Here is a tiny trained network, its code and every weight. The questions are about switching its units off for an input and a target symbol, where a switched-off unit gives its printed mean instead of its output.

import numpy as np


def w(rows, s, z=0):
    codes = np.array(rows[::2]) - 128.0
    scale = np.full(codes.shape[1], s)
    scale[-1] = z or s
    return codes * scale


def norm(h):
    return h / np.sqrt((h * h).mean(-1, keepdims=True) + 1e-5)


def f(y):
    return y / 2 * (1 + np.tanh(0.7978845608 * (y + 0.044715 * y**3)))


def softmax(a):
    e = np.exp(a - a.max(-1, keepdims=True))
    return e / e.sum(-1, keepdims=True)


def log_softmax(a):
    a = a - a.max(-1, keepdims=True)
    return a - np.log(np.exp(a).sum(-1, keepdims=True))


def net(x, mask):
    ids = ['ΘΞΦΩαβγδεζηλμστψ'.index(c) for c in x.split()]
    T = len(ids)
    res = E[ids] + P[:T]
    u = 0
    for l in range(2):
        r = norm(res)
        for j in range(3):
            rows = slice(2 * j, 2 * j + 2)
            q, k, v = (r @ M[l][rows].T for M in (Q, K, V))
            z = softmax(np.where(np.tri(T) > 0, q @ k.T / 2**0.5, -1e9)) @ v
            o = O[l][rows]
            res = res + np.where(mask[u + j], z, o[:, -1]) @ o[:, :-1]
        u += 3
        y = f(norm(res) @ A[l][:, :-1].T + A[l][:, -1])
        res = res + np.where(mask[u : u + 12], y, B[l][:, -1]) @ B[l][:, :-1]
        u += 12
    return log_softmax(norm(res)[-1] @ U[:, :-1].T + U[:, -1])


Q, K, V, O, A, B = {}, {}, {}, {}, {}, {}
E = w([
[51,109,152,108,41,254],'Θ',
[61,162,135,180,66,110],'Ξ',
[155,93,108,140,122,121],'Φ',
[155,176,156,157,150,90],'Ω',
[102,127,76,67,153,97],'α',
[123,126,101,169,101,122],'β',
[123,137,135,196,167,63],'γ',
[126,232,84,126,180,166],'δ',
[161,121,127,148,122,111],'ε',
[176,129,141,118,148,115],'ζ',
[163,97,128,124,144,115],'η',
[68,36,133,42,124,89],'λ',
[134,107,136,107,83,131],'μ',
[134,151,134,157,90,119],'σ',
[166,131,116,155,163,106],'τ',
[135,229,125,117,101,211],'ψ',
],0.018)
P = w([
[175,113,128,147,124,108],'0',
[180,92,88,166,118,157],'1',
[182,122,192,120,152,80],'2',
[173,106,74,122,97,130],'3',
[146,116,106,160,126,156],'4',
[147,140,216,123,143,77],'5',
[157,112,64,109,90,129],'6',
[128,119,115,155,130,156],'7',
[120,169,242,122,142,75],'8',
[138,112,54,103,81,121],'9',
[116,123,119,152,134,157],'10',
[106,144,249,108,145,76],'11',
[134,121,53,101,84,121],'12',
],0.011)
Q[0] = w([
[148,108,69,71,92,157],'L0H0',
[55,152,105,7,81,136],'L0H0',
[161,125,5,102,116,127],'L0H1',
[183,112,149,168,81,101],'L0H1',
[76,131,100,20,136,101],'L0H2',
[192,144,175,69,61,79],'L0H2',
],0.012)
K[0] = w([
[126,148,6,94,121,95],'L0H0',
[67,164,119,77,133,124],'L0H0',
[112,115,43,116,139,135],'L0H1',
[174,141,124,141,102,143],'L0H1',
[109,156,132,95,127,162],'L0H2',
[168,140,171,92,98,117],'L0H2',
],0.019)
V[0] = w([
[125,128,158,172,76,162],'L0H0',
[127,129,175,129,23,129],'L0H0',
[160,178,101,246,101,153],'L0H1',
[177,104,137,199,233,133],'L0H1',
[85,186,191,89,4,54],'L0H2',
[249,47,3,108,165,100],'L0H2',
],0.004)
O[0] = w([
[115,75,107,101,139,107,140],'L0H0',
[254,96,142,111,72,140,206],'L0H0',
[194,203,117,167,60,127,160],'L0H1',
[91,166,121,143,215,198,117],'L0H1',
[204,89,201,46,110,48,252],'L0H2',
[242,73,161,71,171,115,241],'L0H2',
],0.0037,0.0025)
A[0] = w([
[135,97,185,66,113,149,96],'L0N0',
[117,167,35,141,134,226,57],'L0N1',
[68,142,118,99,120,67,119],'L0N2',
[183,138,131,113,167,139,106],'L0N3',
[94,150,134,173,47,140,91],'L0N4',
[125,90,99,145,122,204,118],'L0N5',
[148,174,110,133,126,218,119],'L0N6',
[154,112,84,255,87,163,2],'L0N7',
[156,87,155,130,87,122,220],'L0N8',
[154,107,53,140,86,104,17],'L0N9',
[132,146,128,138,198,56,94],'L0N10',
[152,62,203,178,81,120,34],'L0N11',
],0.0096,0.0039)
B[0] = w([
[108,168,83,221,119,121,182],'L0N0',
[154,143,2,108,79,94,129],'L0N1',
[150,104,123,92,248,160,138],'L0N2',
[100,109,81,170,83,119,162],'L0N3',
[231,87,169,128,147,74,144],'L0N4',
[112,3,167,65,139,118,134],'L0N5',
[151,101,186,18,65,182,133],'L0N6',
[225,71,96,180,90,146,153],'L0N7',
[224,104,88,166,149,130,254],'L0N8',
[126,192,158,150,171,13,156],'L0N9',
[189,104,156,102,51,141,162],'L0N10',
[180,176,185,96,196,123,188],'L0N11',
],0.0067,0.0069)
Q[1] = w([
[132,111,125,149,98,213],'L1H0',
[136,110,195,126,161,155],'L1H0',
[132,81,86,186,53,188],'L1H1',
[240,213,202,128,153,108],'L1H1',
[106,159,58,113,125,55],'L1H2',
[96,114,91,153,58,247],'L1H2',
],0.014)
K[1] = w([
[156,66,103,161,169,109],'L1H0',
[115,136,194,176,197,126],'L1H0',
[197,49,45,115,99,208],'L1H1',
[129,137,132,115,115,27],'L1H1',
[4,143,92,69,102,163],'L1H2',
[179,103,81,189,142,138],'L1H2',
],0.019)
V[1] = w([
[138,160,185,138,172,201],'L1H0',
[150,61,131,219,156,115],'L1H0',
[50,126,136,155,98,143],'L1H1',
[162,7,83,81,37,138],'L1H1',
[160,129,223,149,52,254],'L1H2',
[89,24,194,141,19,123],'L1H2',
],0.0089)
O[1] = w([
[92,209,121,134,76,86,109],'L1H0',
[65,73,157,181,176,109,195],'L1H0',
[140,96,116,188,77,104,2],'L1H1',
[124,173,128,86,137,67,192],'L1H1',
[158,25,143,66,136,229,129],'L1H2',
[70,51,134,33,2,127,125],'L1H2',
],0.0092,0.0087)
A[1] = w([
[166,80,156,108,98,112,79],'L1N0',
[171,138,46,131,102,113,182],'L1N1',
[181,105,118,139,194,124,208],'L1N2',
[158,160,146,179,30,91,218],'L1N3',
[57,69,6,151,167,118,76],'L1N4',
[108,67,148,103,146,112,131],'L1N5',
[34,177,135,75,187,156,176],'L1N6',
[149,139,126,171,176,96,4],'L1N7',
[51,124,161,120,127,83,155],'L1N8',
[148,77,27,150,136,130,31],'L1N9',
[180,86,118,153,133,187,85],'L1N10',
[83,158,125,124,137,61,153],'L1N11',
],0.013,0.0035)
B[1] = w([
[143,130,145,170,112,107,166],'L1N0',
[111,127,134,147,140,176,155],'L1N1',
[92,165,141,118,96,143,248],'L1N2',
[81,119,61,78,123,111,151],'L1N3',
[86,103,9,96,97,84,134],'L1N4',
[123,150,174,134,154,119,156],'L1N5',
[147,183,250,155,86,104,137],'L1N6',
[124,67,116,134,102,150,163],'L1N7',
[188,209,172,92,116,188,141],'L1N8',
[162,115,168,135,174,152,133],'L1N9',
[80,165,102,111,105,110,164],'L1N10',
[91,150,150,112,102,133,154],'L1N11',
],0.013)
U = w([
[110,27,140,75,47,166,165],'Θ',
[88,93,159,198,8,52,47],'Ξ',
[118,84,112,128,207,110,223],'Φ',
[69,187,142,173,9,212,71],'Ω',
[95,211,74,206,176,56,116],'α',
[162,97,92,175,131,123,255],'β',
[37,76,138,208,101,123,159],'γ',
[197,212,62,124,194,181,118],'δ',
[145,118,151,205,177,209,195],'ε',
[45,158,167,80,232,220,82],'ζ',
[35,87,144,99,206,122,127],'η',
[61,151,92,37,65,51,91],'λ',
[225,136,195,109,199,52,141],'μ',
[203,159,113,185,28,111,98],'σ',
[72,105,93,140,163,182,244],'τ',
[199,157,92,37,86,216,55],'ψ',
],0.013,0.0067)

Each question gives the input, a string of symbols that net reads in full, and the target symbol t.
The units are the heads (2 rows each of Q, K, V and O) and the neurons (one row each of A and B). Each row of codes is followed by its name. A weight is (code - 128) times the scale printed after its matrix; where a second scale follows, it is the last column's (O, A, B and U).
mask holds one flag per unit, layer by layer, with each layer's heads first. A switched-off unit (its flag False) gives its mean, the last column of its rows in O or B, instead of its output. The means were averaged over made-up inputs and are rounded, as every weight is.
A unit's drop is (log p(t) with every unit on - log p(t) with that unit switched off) / (log p(t) with every unit on - log p(t) with every unit switched off).
The circuit of an input: a set's keep is (log p(t) with only the set's units on - log p(t) with every unit switched off) / (log p(t) with every unit on - log p(t) with every unit switched off). Starting from the 12 units with the biggest drops (on a tie, the unit counted first), units are removed one at a time, each time the one whose removal leaves the highest keep (on an exact tie, the one counted first), for as long as the keep stays at least 0.8.
units of the circuit, in order: the units of the circuit, biggest drop first
top k neurons: the k neurons with the biggest drops, biggest first
top k neurons in layer l: the k neurons of layer l with the biggest drops, biggest first
heads that matter: for each layer, one digit per head in row order, 1 if its drop is at least 0.15 and else 0, layers parted by /
input Θ Ω Ω μ Φ ζ μ Ω γ γ, target Θ: units of the circuit, in order -> L1H2
input ζ ζ μ ε μ γ λ ε μ λ δ μ ε, target δ: top 4 neurons -> L0N6, L0N8, L0N2, L0N0
input μ α Θ μ, target Θ: units of the circuit, in order -> L1H2, L0N9
input μ ζ Ξ, target μ: units of the circuit, in order -> L0N4, L0N11
input λ μ ψ γ μ τ, target ψ: units of the circuit, in order -> L1H0, L1H2, L0N6
input ζ ζ Ω λ Ω δ Ω Φ ζ, target δ: units of the circuit, in order -> L1H0, L1H2, L0N6, L0N8
input μ λ Ω Ξ μ μ α μ Ω λ Ω μ, target Ω: heads that matter -> 000 / 111
input Ω μ δ α ζ Ω α Ω λ γ, target λ: heads that matter -> 000 / 001
input ε η α μ Ξ, target Ξ: heads that matter -> 000 / 100
input λ Ω μ δ ζ μ Ω, target δ: units of the circuit, in order -> L1H0, L0N6, L0N8, L1H2
input β μ μ Ω μ α Ω μ Ξ σ η μ, target Ξ: top 2 neurons in layer 0 -> L0N2, L0N9
input Ω δ μ Θ Θ, target Θ: heads that matter -> 001 / 000
input Ξ Ω ζ ζ ζ Ω Ω, target Ω: heads that matter -> 000 / 001
input Ω ζ μ Φ μ Θ μ Ω ε α Ω μ ε, target α: heads that matter -> 000 / 001
input γ μ α μ ε ζ ζ, target α: units of the circuit, in order -> L1H2
input λ μ λ μ ε, target ε: units of the circuit, in order -> L1N9, L1N1
input μ Ω Ω Φ η μ ζ μ ζ ψ μ β ε, target ψ: units of the circuit, in order -> L1H2, L0N2
input Ω μ Φ μ Ω λ μ ψ μ Ω, target ψ: top 2 neurons -> L0N6, L0N8
input η γ σ μ, target μ: heads that matter -> 000 / 010
input Θ μ σ λ Ω ζ ε, target λ: top 3 neurons -> L0N4, L1N3, L0N9
input ε Ω Ω β μ μ, target Ω: top 2 neurons -> L0N7, L0N8
input μ μ μ Ω μ Ξ, target μ: heads that matter -> 000 / 000
input ζ ε γ ε, target ε: top 2 neurons -> L1N9, L0N10
input Ω ε δ Ω Θ δ μ ε μ α, target α: top 2 neurons -> L0N4, L0N8
input ζ Ω ε ζ μ Ω ε μ μ μ μ ε, target Ω: top 2 neurons in layer 1 -> L1N10, L1N2
input σ Ω μ Ξ μ ζ μ μ α γ η Ω, target α: top 2 neurons in layer 0 -> L0N2, L0N6
